Below is a small trained network, with its code and all its weights. Each question gives an input and a class and asks what happens when units are switched off, that is, made to give their printed mean instead of their output.

import numpy as np


def w(rows, s, z=0):
    codes = np.array(rows[::2]) - 128.0
    scale = np.full(codes.shape[1], s)
    scale[-1] = z or s
    return codes * scale


def norm(h):
    return h / np.sqrt((h * h).mean(-1, keepdims=True) + 1e-5)


def f(y):
    return np.maximum(y, 0)


def log_softmax(a):
    a = a - a.max(-1, keepdims=True)
    return a - np.log(np.exp(a).sum(-1, keepdims=True))


def net(x, mask):
    res = np.array(x, float).reshape(1, 5) / 4 @ E
    u = 0
    for l in range(2):
        y = f(norm(res) @ A[l][:, :-1].T + A[l][:, -1])
        res = res + np.where(mask[u : u + 11], y, B[l][:, -1]) @ B[l][:, :-1]
        u += 11
    return log_softmax(norm(res)[-1] @ U[:, :-1].T + U[:, -1])


A, B = {}, {}
E = w([
[124,129,129,129,126,133,127],'x0',
[131,130,127,132,127,125,128],'x1',
[127,200,88,217,249,144,198],'x2',
[88,203,166,71,184,40,170],'x3',
[83,120,51,110,69,99,211],'x4',
],0.0022)
A[0] = w([
[89,230,131,66,215,37,141,53],'0.n1',
[116,189,175,79,187,53,140,135],'0.n2',
[121,140,214,38,76,76,83,69],'0.n3',
[129,140,87,246,186,194,187,101],'0.n4',
[180,97,246,175,195,159,81,217],'0.n5',
[178,52,107,100,13,148,39,178],'0.n6',
[210,132,254,82,164,49,26,4],'0.n7',
[175,107,133,163,122,157,77,104],'0.n8',
[56,129,100,83,104,99,159,36],'0.n9',
[67,160,251,22,98,17,130,86],'0.n10',
[136,63,134,44,59,106,39,182],'0.n11',
],0.0028,0.002)
B[0] = w([
[102,80,201,156,89,121,128,198],'0.n1',
[100,115,174,138,91,181,141,195],'0.n2',
[131,138,68,133,145,168,99,184],'0.n3',
[145,91,91,72,97,133,78,208],'0.n4',
[154,145,135,73,137,76,60,229],'0.n5',
[108,170,181,164,169,87,196,254],'0.n6',
[48,195,148,114,132,253,119,190],'0.n7',
[157,151,127,101,168,90,119,164],'0.n8',
[180,120,128,130,104,44,109,148],'0.n9',
[147,179,43,82,105,165,65,199],'0.n10',
[83,167,182,147,170,108,177,237],'0.n11',
],0.0038,0.0035)
A[1] = w([
[137,154,47,63,99,79,100,69],'1.n1',
[103,86,153,163,96,77,224,116],'1.n2',
[87,113,136,160,142,81,206,58],'1.n3',
[140,138,241,139,175,140,85,93],'1.n4',
[99,144,150,111,102,85,176,208],'1.n5',
[100,157,178,97,131,87,118,169],'1.n6',
[201,117,110,128,163,163,84,17],'1.n7',
[140,66,3,122,110,145,143,4],'1.n8',
[106,159,87,135,181,134,159,221],'1.n9',
[182,136,111,106,161,158,75,58],'1.n10',
[140,128,190,155,173,131,114,171],'1.n11',
],0.0047,0.0017)
B[1] = w([
[170,52,86,188,160,88,112,163],'1.n1',
[70,217,169,71,165,210,77,220],'1.n2',
[121,138,165,89,86,175,86,198],'1.n3',
[144,60,124,183,134,129,253,252],'1.n4',
[152,134,77,136,171,149,52,226],'1.n5',
[159,82,102,179,131,128,170,236],'1.n6',
[55,200,90,63,102,96,87,158],'1.n7',
[182,86,230,190,182,88,221,180],'1.n8',
[140,92,177,102,51,115,111,200],'1.n9',
[60,158,88,82,67,99,110,169],'1.n10',
[185,69,64,148,74,83,145,208],'1.n11',
],0.0041,0.004)
U = w([
[186,60,179,196,139,107,230,255],'0',
[17,213,181,72,120,232,81,86],'1',
[151,121,1,101,109,42,25,10],'2',
],0.008,0.00093)

Each question gives the input, the list of numbers given to net, and the class t.
The units are the neurons (one row each of A and B). Each row of codes is followed by its name. A weight is (code - 128) times the scale printed after its matrix; where a second scale follows, it is the last column's (A, B and U).
mask holds one flag per neuron, layer by layer. A switched-off neuron (its flag False) gives its mean, the last column of its row in B, instead of its output. The means were averaged over made-up inputs and are rounded, as every weight is.
A unit's drop is (log p(t) with every unit on - log p(t) with that unit switched off) / (log p(t) with every unit on - log p(t) with every unit switched off).
The circuit of an input: a set's keep is (log p(t) with only the set's units on - log p(t) with every unit switched off) / (log p(t) with every unit on - log p(t) with every unit switched off). Starting from the 12 units with the biggest drops (on a tie, the unit counted first), units are removed one at a time, each time the one whose removal leaves the highest keep (on an exact tie, the one counted first), for as long as the keep stays at least 0.8.
circuit, biggest first: the units of the circuit, biggest drop first
unit that matters most: the unit with the biggest drop
top k neurons: the k neurons with the biggest drops, biggest first
k most important neurons of layer l: the k neurons of layer l with the biggest drops, biggest first
drop when u is switched off: that unit's drop, to one decimal
input [6,5,-2,3,2], class 2: unit that matters most -> 0.n10
input [-3,-7,-6,5,3], class 2: circuit, biggest first -> [0.n10, 1.n1]
input [4,-6,7,0,-1], class 2: top 4 neurons -> [0.n4, 0.n6, 0.n11, 1.n2]
input [4,-6,-2,0,-8], class 0: 2 most important neurons of layer 1 -> [1.n4, 1.n2]
input [-5,-6,-2,0,3], class 1: 2 most important neurons of layer 0 -> [0.n5, 0.n11]
input [7,0,-3,0,8], class 1: circuit, biggest first -> [1.n2, 1.n11]
input [7,1,1,-1,-8], class 2: 3 most important neurons of layer 0 -> [0.n5, 0.n6, 0.n11]
input [7,4,-3,0,-3], class 0: 2 most important neurons of layer 0 -> [0.n6, 0.n11]
input [-3,-5,2,3,1], class 1: 2 most important neurons of layer 0 -> [0.n5, 0.n7]
input [4,-8,-8,3,2], class 2: 2 most important neurons of layer 1 -> [1.n1, 1.n2]
input [5,-4,-7,8,3], class 2: top 3 neurons -> [0.n10, 1.n1, 1.n2]
input [-3,-8,-8,-2,3], class 1: top 2 neurons -> [0.n6, 0.n11]
input [-7,-4,7,-6,-5], class 2: drop when 0.n10 is switched off -> 0.0
input [-1,8,2,-6,-6], class 2: drop when 1.n7 is switched off -> 0.1
input [-7,-2,-8,-1,-2], class 0: unit that matters most -> 0.n6
input [-7,4,-5,5,3], class 2: drop when 0.n10 is switched off -> 1.9
